Below is a small trained network, with its code and all its weights. Each question gives an input and a target symbol and asks what happens when units are switched off, that is, made to give their printed mean instead of their output.

import numpy as np


def w(rows, s, z=0):
    codes = np.array(rows[::2]) - 128.0
    scale = np.full(codes.shape[1], s)
    scale[-1] = z or s
    return codes * scale


def f(y):
    return np.maximum(y, 0)


def softmax(a):
    e = np.exp(a - a.max(-1, keepdims=True))
    return e / e.sum(-1, keepdims=True)


def log_softmax(a):
    a = a - a.max(-1, keepdims=True)
    return a - np.log(np.exp(a).sum(-1, keepdims=True))


def net(x, mask):
    ids = ['ΔΠΨαβγεζηθξτφ'.index(c) for c in x.split()]
    T = len(ids)
    res = E[ids] + P[:T]
    u = 0
    for l in range(2):
        r = res
        for j in range(2):
            rows = slice(4 * j, 4 * j + 4)
            q, k, v = (r @ M[l][rows].T for M in (Q, K, V))
            z = softmax(np.where(np.tri(T) > 0, q @ k.T / 4**0.5, -1e9)) @ v
            o = O[l][rows]
            res = res + np.where(mask[u + j], z, o[:, -1]) @ o[:, :-1]
        u += 2
        y = f(res @ A[l][:, :-1].T + A[l][:, -1])
        res = res + np.where(mask[u : u + 4], y, B[l][:, -1]) @ B[l][:, :-1]
        u += 4
    return log_softmax(res[-1] @ U[:, :-1].T + U[:, -1])


Q, K, V, O, A, B = {}, {}, {}, {}, {}, {}
E = w([
[191,119,125],'Δ',
[68,85,210],'Π',
[122,94,112],'Ψ',
[84,91,85],'α',
[108,41,47],'β',
[112,96,104],'γ',
[193,157,140],'ε',
[142,129,253],'ζ',
[80,159,6],'η',
[87,71,107],'θ',
[129,162,142],'ξ',
[69,188,198],'τ',
[131,135,129],'φ',
],0.021)
P = w([
[133,160,254],'0',
[156,204,227],'1',
[159,195,218],'2',
[152,191,222],'3',
[130,183,225],'4',
[125,184,217],'5',
[131,177,211],'6',
[130,178,215],'7',
[130,175,226],'8',
],0.0048)
Q[0] = w([
[110,223,101],'L0H1',
[25,141,255],'L0H1',
[103,224,198],'L0H1',
[179,182,30],'L0H1',
[177,247,27],'L0H2',
[162,62,133],'L0H2',
[64,40,161],'L0H2',
[152,231,160],'L0H2',
],0.0093)
K[0] = w([
[95,211,23],'L0H1',
[144,185,181],'L0H1',
[76,175,170],'L0H1',
[105,148,67],'L0H1',
[192,90,78],'L0H2',
[123,154,155],'L0H2',
[86,133,253],'L0H2',
[122,56,46],'L0H2',
],0.016)
V[0] = w([
[145,158,191],'L0H1',
[169,14,155],'L0H1',
[213,137,129],'L0H1',
[128,184,132],'L0H1',
[249,64,84],'L0H2',
[150,171,159],'L0H2',
[104,117,160],'L0H2',
[153,154,155],'L0H2',
],0.013)
O[0] = w([
[127,209,137,212],'L0H1',
[246,90,124,122],'L0H1',
[252,171,254,97],'L0H1',
[109,211,120,146],'L0H1',
[64,95,174,2],'L0H2',
[184,95,145,159],'L0H2',
[119,230,38,179],'L0H2',
[118,61,105,150],'L0H2',
],0.0061,0.0086)
A[0] = w([
[158,253,43,147],'L0N1',
[116,174,223,68],'L0N2',
[55,148,195,2],'L0N3',
[23,137,116,19],'L0N4',
],0.0073,0.0056)
B[0] = w([
[177,108,71,254],'L0N1',
[193,128,97,183],'L0N2',
[143,2,161,151],'L0N3',
[69,75,251,170],'L0N4',
],0.0062,0.0081)
Q[1] = w([
[48,133,62],'L1H1',
[39,252,58],'L1H1',
[109,139,131],'L1H1',
[177,28,46],'L1H1',
[184,59,68],'L1H2',
[197,178,75],'L1H2',
[160,2,23],'L1H2',
[185,197,126],'L1H2',
],0.0089)
K[1] = w([
[117,45,112],'L1H1',
[1,64,145],'L1H1',
[109,6,202],'L1H1',
[255,85,29],'L1H1',
[91,195,177],'L1H2',
[17,165,134],'L1H2',
[137,204,176],'L1H2',
[56,82,119],'L1H2',
],0.0096)
V[1] = w([
[150,122,31],'L1H1',
[49,227,123],'L1H1',
[200,202,90],'L1H1',
[20,239,15],'L1H1',
[114,217,166],'L1H2',
[243,58,163],'L1H2',
[127,139,130],'L1H2',
[120,254,183],'L1H2',
],0.0067)
O[1] = w([
[188,83,137,191],'L1H1',
[103,141,138,172],'L1H1',
[197,140,116,250],'L1H1',
[41,65,89,229],'L1H1',
[92,127,203,163],'L1H2',
[254,112,130,33],'L1H2',
[138,134,209,134],'L1H2',
[97,173,144,174],'L1H2',
],0.0061,0.0026)
A[1] = w([
[162,151,161,254],'L1N1',
[136,144,2,14],'L1N2',
[164,134,117,142],'L1N3',
[126,232,16,2],'L1N4',
],0.0075,0.0047)
B[1] = w([
[157,131,97,254],'L1N1',
[171,104,211,195],'L1N2',
[62,127,105,196],'L1N3',
[115,111,253,186],'L1N4',
],0.011,0.0065)
U = w([
[184,123,208,9],'Δ',
[144,32,254,21],'Π',
[131,93,137,50],'Ψ',
[46,108,9,164],'α',
[132,135,103,111],'β',
[109,158,2,230],'γ',
[134,255,140,139],'ε',
[117,188,57,191],'ζ',
[49,167,252,143],'η',
[152,36,29,239],'θ',
[104,179,75,253],'ξ',
[120,132,251,79],'τ',
[120,109,162,63],'φ',
],0.0064,0.0035)

Each question gives the input, a string of symbols that net reads in full, and the target symbol t.
The units are the heads (4 rows each of Q, K, V and O) and the neurons (one row each of A and B). Each row of codes is followed by its name. A weight is (code - 128) times the scale printed after its matrix; where a second scale follows, it is the last column's (O, A, B and U).
mask holds one flag per unit, layer by layer, with each layer's heads first. A switched-off unit (its flag False) gives its mean, the last column of its rows in O or B, instead of its output. The means were averaged over made-up inputs and are rounded, as every weight is.
A unit's drop is (log p(t) with every unit on - log p(t) with that unit switched off) / (log p(t) with every unit on - log p(t) with every unit switched off).
The circuit of an input: a set's keep is (log p(t) with only the set's units on - log p(t) with every unit switched off) / (log p(t) with every unit on - log p(t) with every unit switched off). Starting from all 12 units, units are removed one at a time, each time the one whose removal leaves the highest keep (on an exact tie, the one counted first), for as long as the keep stays at least 0.8.
circuit, biggest first: the units of the circuit, biggest drop first
k most important neurons: the k neurons with the biggest drops, biggest first
k most important neurons of layer l: the k neurons of layer l with the biggest drops, biggest first
drop when u is switched off: that unit's drop, to one decimal
input Δ Δ ε, target Δ: circuit, biggest first	L0H1, L1H2
input η θ η Π, target α: circuit, biggest first	L0H1, L1H1, L0H2, L1H2
input θ η ε, target α: circuit, biggest first	L0H1, L1H1, L1H2
input θ θ γ ζ τ Δ Δ ξ, target η: circuit, biggest first	L0H1, L1N4
input β β ε β ξ Π Π φ, target θ: circuit, biggest first	L1H2, L0H2, L0H1
input Ψ Δ Π τ Π φ, target η: circuit, biggest first	L0H1, L1H1, L1N4, L0N4
input Π Δ γ η Δ β η, target α: circuit, biggest first	L0H1, L0H2, L1H1
input Π η θ, target Π: most important neuron of layer 0	L0N1
input τ φ ζ η φ, target α: circuit, biggest first	L1H1, L0H1
input ξ ξ η ξ ξ ξ, target α: circuit, biggest first	L0H1, L1H1, L1H2
input Π Ψ β Π τ θ Π φ, target η: 3 most important neurons of layer 1	L1N4, L1N1, L1N2
input β Π ζ η ε φ, target α: 2 most important neurons of layer 0	L0N4, L0N2
input Δ τ ξ, target η: 2 most important neurons	L0N4, L0N1
input Π θ ξ θ Π Π τ ε, target η: 2 most important neurons of layer 1	L1N4, L1N1
input θ τ Ψ Π Ψ τ ξ ε, target η: most important neuron of layer 0	L0N4
input Ψ Δ Ψ ξ η ξ, target α: drop when L1H1 is switched off	0.7
input ε φ α θ θ ζ, target ε: drop when L1H1 is switched off	0.3
input Π ζ θ Π, target ε: drop when L0H1 is switched off	0.5
